Here is a tiny trained network, its code and every weight. The questions are about switching its units off for an input and a class, where a switched-off unit gives its printed mean instead of its output.

import numpy as np


def w(rows, s, z=0):
    codes = np.array(rows[::2]) - 128.0
    scale = np.full(codes.shape[1], s)
    scale[-1] = z or s
    return codes * scale


def norm(h):
    return h / np.sqrt((h * h).mean(-1, keepdims=True) + 1e-5)


def f(y):
    return np.maximum(y, 0)


def log_softmax(a):
    a = a - a.max(-1, keepdims=True)
    return a - np.log(np.exp(a).sum(-1, keepdims=True))


def net(x, mask):
    res = np.array(x, float).reshape(1, 3) / 4 @ E
    u = 0
    for l in range(3):
        y = f(norm(res) @ A[l][:, :-1].T + A[l][:, -1])
        res = res + np.where(mask[u : u + 8], y, B[l][:, -1]) @ B[l][:, :-1]
        u += 8
    return log_softmax(norm(res)[-1] @ U[:, :-1].T + U[:, -1])


A, B = {}, {}
E = w([
[52,96,218],'x0',
[115,240,240],'x1',
[254,68,222],'x2',
],0.0043)
A[0] = w([
[26,114,108,56],'L0N0',
[196,115,126,47],'L0N1',
[1,57,89,105],'L0N2',
[183,105,40,5],'L0N3',
[72,161,106,139],'L0N4',
[243,190,177,187],'L0N5',
[7,202,151,37],'L0N6',
[37,65,163,62],'L0N7',
],0.0075,0.002)
B[0] = w([
[148,111,146,195],'L0N0',
[129,106,111,167],'L0N1',
[151,70,146,237],'L0N2',
[140,148,202,187],'L0N3',
[166,130,64,191],'L0N4',
[57,233,111,254],'L0N5',
[145,163,253,227],'L0N6',
[177,167,189,190],'L0N7',
],0.0048,0.0041)
A[1] = w([
[184,209,182,57],'L1N0',
[2,110,149,248],'L1N1',
[214,79,125,115],'L1N2',
[225,133,207,180],'L1N3',
[187,70,124,97],'L1N4',
[193,233,144,107],'L1N5',
[145,45,55,83],'L1N6',
[78,135,207,114],'L1N7',
],0.0069,0.0017)
B[1] = w([
[78,72,99,239],'L1N0',
[242,1,121,206],'L1N1',
[73,185,79,194],'L1N2',
[54,98,61,253],'L1N3',
[90,54,71,184],'L1N4',
[165,135,107,250],'L1N5',
[75,104,130,206],'L1N6',
[144,171,196,216],'L1N7',
],0.0058,0.004)
A[2] = w([
[131,159,22,107],'L2N0',
[179,158,78,67],'L2N1',
[35,221,184,80],'L2N2',
[137,61,129,251],'L2N3',
[117,202,149,169],'L2N4',
[162,175,85,171],'L2N5',
[250,141,216,187],'L2N6',
[89,78,192,127],'L2N7',
],0.012,0.0021)
B[2] = w([
[149,120,184,233],'L2N0',
[138,185,167,170],'L2N1',
[157,50,85,254],'L2N2',
[94,159,150,220],'L2N3',
[76,25,81,214],'L2N4',
[138,186,192,188],'L2N5',
[74,131,73,213],'L2N6',
[202,254,126,219],'L2N7',
],0.0079,0.0062)
U = w([
[3,90,102,254],'0',
[106,224,200,2],'1',
],0.013,0.00062)

Each question gives the input, the list of numbers given to net, and the class t.
The units are the neurons (one row each of A and B). Each row of codes is followed by its name. A weight is (code - 128) times the scale printed after its matrix; where a second scale follows, it is the last column's (A, B and U).
mask holds one flag per neuron, layer by layer. A switched-off neuron (its flag False) gives its mean, the last column of its row in B, instead of its output. The means were averaged over made-up inputs and are rounded, as every weight is.
A unit's drop is (log p(t) with every unit on - log p(t) with that unit switched off) / (log p(t) with every unit on - log p(t) with every unit switched off).
The circuit of an input: a set's keep is (log p(t) with only the set's units on - log p(t) with every unit switched off) / (log p(t) with every unit on - log p(t) with every unit switched off). Starting from the 12 units with the biggest drops (on a tie, the unit counted first), units are removed one at a time, each time the one whose removal leaves the highest keep (on an exact tie, the one counted first), for as long as the keep stays at least 0.8.
units of the circuit, in order: the units of the circuit, biggest drop first
top k neurons: the k neurons with the biggest drops, biggest first
k most important neurons of layer l: the k neurons of layer l with the biggest drops, biggest first
drop of u: that unit's drop, to one decimal
input [6,-2,3], class 1: units of the circuit, in order => (L2N7)
input [-4,4,-2], class 0: top 2 neurons => (L2N4; L2N7)
input [6,-4,-6], class 1: top 3 neurons => (L2N4; L2N7; L2N2)
input [-2,2,6], class 0: 4 most important neurons of layer 2 => (L2N7; L2N4; L2N2; L2N3)
input [7,2,-8], class 1: top 2 neurons => (L1N1; L2N7)
input [6,8,-1], class 0: top 2 neurons => (L2N4; L2N2)
input [-5,-4,-8], class 1: top 2 neurons => (L2N4; L1N0)
input [-1,1,4], class 0: top 2 neurons => (L1N1; L0N4)
input [-7,7,5], class 0: 2 most important neurons of layer 0 => (L0N5; L0N4)
input [-7,-6,-5], class 1: 4 most important neurons of layer 1 => (L1N0; L1N3; L1N1; L1N4)
input [3,3,0], class 0: top 2 neurons => (L2N6; L2N2)
input [-4,4,8], class 0: top 3 neurons => (L2N7; L2N4; L0N5)
input [4,0,-4], class 1: drop of L2N7 => 0.3
input [7,-2,-6], class 1: drop of L2N7 => 0.2
input [6,-2,-8], class 1: drop of L2N7 => 0.4
